Below are the code and all the weights of a small trained network. Each question names an input and a class and asks about switching units off, where a switched-off unit gives its printed mean instead of its output.

import numpy as np


def w(rows, s, z=0):
    codes = np.array(rows[::2]) - 128.0
    scale = np.full(codes.shape[1], s)
    scale[-1] = z or s
    return codes * scale


def f(y):
    return y / 2 * (1 + np.tanh(0.7978845608 * (y + 0.044715 * y**3)))


def log_softmax(a):
    a = a - a.max(-1, keepdims=True)
    return a - np.log(np.exp(a).sum(-1, keepdims=True))


def net(x, mask):
    res = np.array(x, float).reshape(1, 7) / 4 @ E
    y = f(res @ A[0][:, :-1].T + A[0][:, -1])
    res = res + np.where(mask, y, B[0][:, -1]) @ B[0][:, :-1]
    return log_softmax(res[-1] @ U[:, :-1].T + U[:, -1])


A, B = {}, {}
E = w([
[131,121,122,135,115,139,119,125,129],'x0',
[161,168,192,98,169,222,29,163,93],'x1',
[50,148,205,255,102,127,129,128,83],'x2',
[139,111,130,141,123,133,119,140,136],'x3',
[51,169,100,116,108,159,118,236,242],'x4',
[111,84,154,72,44,133,194,218,53],'x5',
[124,111,118,135,123,148,120,123,128],'x6',
],0.012)
A[0] = w([
[208,118,49,17,163,141,120,130,164,172],'neuron 0',
[126,131,74,180,112,87,174,59,192,80],'neuron 1',
[129,81,123,99,23,147,173,141,77,59],'neuron 2',
[81,43,71,194,94,24,203,107,172,4],'neuron 3',
[157,157,176,130,168,172,69,141,126,26],'neuron 4',
[174,157,122,170,184,108,110,96,207,115],'neuron 5',
[148,206,223,93,177,251,30,155,73,17],'neuron 6',
[81,167,130,133,91,132,140,160,220,99],'neuron 7',
[176,118,153,137,120,105,133,56,92,123],'neuron 8',
[80,176,163,211,120,104,95,117,118,117],'neuron 9',
[57,196,69,93,103,136,97,218,212,135],'neuron 10',
[122,156,95,210,189,87,59,115,145,73],'neuron 11',
[33,156,246,254,119,130,150,127,98,183],'neuron 12',
[93,92,137,127,95,154,147,170,82,86],'neuron 13',
[36,151,114,149,149,191,158,168,182,166],'neuron 14',
[208,81,147,146,148,104,149,58,30,116],'neuron 15',
[122,110,174,65,75,152,212,225,52,94],'neuron 16',
[137,175,85,180,179,132,89,66,176,64],'neuron 17',
[218,98,101,46,161,128,161,133,202,117],'neuron 18',
[124,105,118,125,137,115,65,180,140,24],'neuron 19',
],0.0093,0.0024)
B[0] = w([
[157,82,128,69,43,130,104,39,196,210],'neuron 0',
[111,178,62,90,144,131,133,217,87,173],'neuron 1',
[89,174,152,156,159,155,123,134,184,188],'neuron 2',
[77,142,51,69,138,58,152,201,76,203],'neuron 3',
[95,187,64,96,120,100,133,201,63,174],'neuron 4',
[82,186,169,158,120,221,186,137,167,177],'neuron 5',
[100,140,44,87,112,53,181,218,74,236],'neuron 6',
[153,148,186,175,168,74,71,133,37,188],'neuron 7',
[160,134,143,166,195,124,88,102,92,171],'neuron 8',
[145,97,151,88,53,120,137,69,175,189],'neuron 9',
[203,106,149,172,200,111,76,93,63,227],'neuron 10',
[87,168,179,111,151,183,181,127,189,177],'neuron 11',
[176,32,102,72,1,113,99,19,182,252],'neuron 12',
[120,161,143,132,131,160,171,112,168,172],'neuron 13',
[173,112,163,177,172,92,64,82,80,198],'neuron 14',
[202,112,181,203,208,82,83,144,73,202],'neuron 15',
[71,210,197,157,147,216,182,152,204,225],'neuron 16',
[90,191,167,169,146,207,176,152,201,182],'neuron 17',
[149,88,143,76,69,117,102,82,170,193],'neuron 18',
[136,95,98,160,130,124,114,149,104,145],'neuron 19',
],0.0092,0.02)
U = w([
[172,51,155,72,6,123,103,19,188,239],'0',
[226,112,218,246,253,90,69,98,55,87],'1',
[27,188,220,178,167,255,184,142,206,181],'2',
[55,143,19,76,127,56,159,223,66,4],'3',
],0.0091,0.0019)

Each question gives the input, the list of numbers given to net, and the class t.
The units are the neurons (one row each of A and B). Each row of codes is followed by its name. A weight is (code - 128) times the scale printed after its matrix; where a second scale follows, it is the last column's (A, B and U).
mask holds one flag per neuron, in row order. A switched-off neuron (its flag False) gives its mean, the last column of its row in B, instead of its output. The means were averaged over made-up inputs and are rounded, as every weight is.
A unit's drop is (log p(t) with every unit on - log p(t) with that unit switched off) / (log p(t) with every unit on - log p(t) with every unit switched off).
The circuit of an input: a set's keep is (log p(t) with only the set's units on - log p(t) with every unit switched off) / (log p(t) with every unit on - log p(t) with every unit switched off). Starting from the 12 units with the biggest drops (on a tie, the unit counted first), units are removed one at a time, each time the one whose removal leaves the highest keep (on an exact tie, the one counted first), for as long as the keep stays at least 0.8.
circuit, biggest first: the units of the circuit, biggest drop first
unit that matters most: the unit with the biggest drop
top k neurons: the k neurons with the biggest drops, biggest first
drop when u is switched off: that unit's drop, to one decimal
input [8,-6,-4,3,5,1,6], class 3: top 4 neurons : [neuron 3; neuron 12; neuron 15; neuron 1]
input [-4,4,-6,-4,-1,7,-1], class 2: unit that matters most : neuron 16
input [1,5,-2,7,-3,-4,-7], class 3: top 3 neurons : [neuron 6; neuron 16; neuron 4]
input [-6,-8,-5,8,-2,-7,5], class 3: top 4 neurons : [neuron 3; neuron 1; neuron 16; neuron 2]
input [-3,-5,6,1,6,2,-8], class 0: top 2 neurons : [neuron 12; neuron 15]
input [7,2,-2,-8,-2,3,-1], class 2: circuit, biggest first : [neuron 12; neuron 10]
input [-8,2,-4,4,6,-6,-8], class 1: top 2 neurons : [neuron 10; neuron 16]
input [-6,5,-4,-4,3,1,3], class 3: top 4 neurons : [neuron 12; neuron 6; neuron 9; neuron 4]
input [7,-3,-5,4,7,-1,3], class 1: top 3 neurons : [neuron 10; neuron 12; neuron 7]
input [-7,-6,-6,-2,6,6,-2], class 0: top 2 neurons : [neuron 0; neuron 18]
input [5,-3,8,0,8,-3,-6], class 0: top 2 neurons : [neuron 12; neuron 9]
input [8,-4,-3,3,3,4,-1], class 2: top 3 neurons : [neuron 12; neuron 6; neuron 16]
input [-3,-1,7,-4,-7,1,0], class 0: top 2 neurons : [neuron 12; neuron 10]
input [-3,-5,-4,-7,3,3,-4], class 3: top 3 neurons : [neuron 12; neuron 3; neuron 9]
input [4,4,3,1,-6,-8,0], class 2: circuit, biggest first : [neuron 17]
input [-7,-8,3,8,5,-4,-3], class 3: drop when neuron 1 is switched off : 0.1
input [-7,8,7,3,0,-3,5], class 3: drop when neuron 0 is switched off : 0.3
input [8,-6,-7,-3,8,7,-1], class 1: drop when neuron 12 is switched off : 0.5
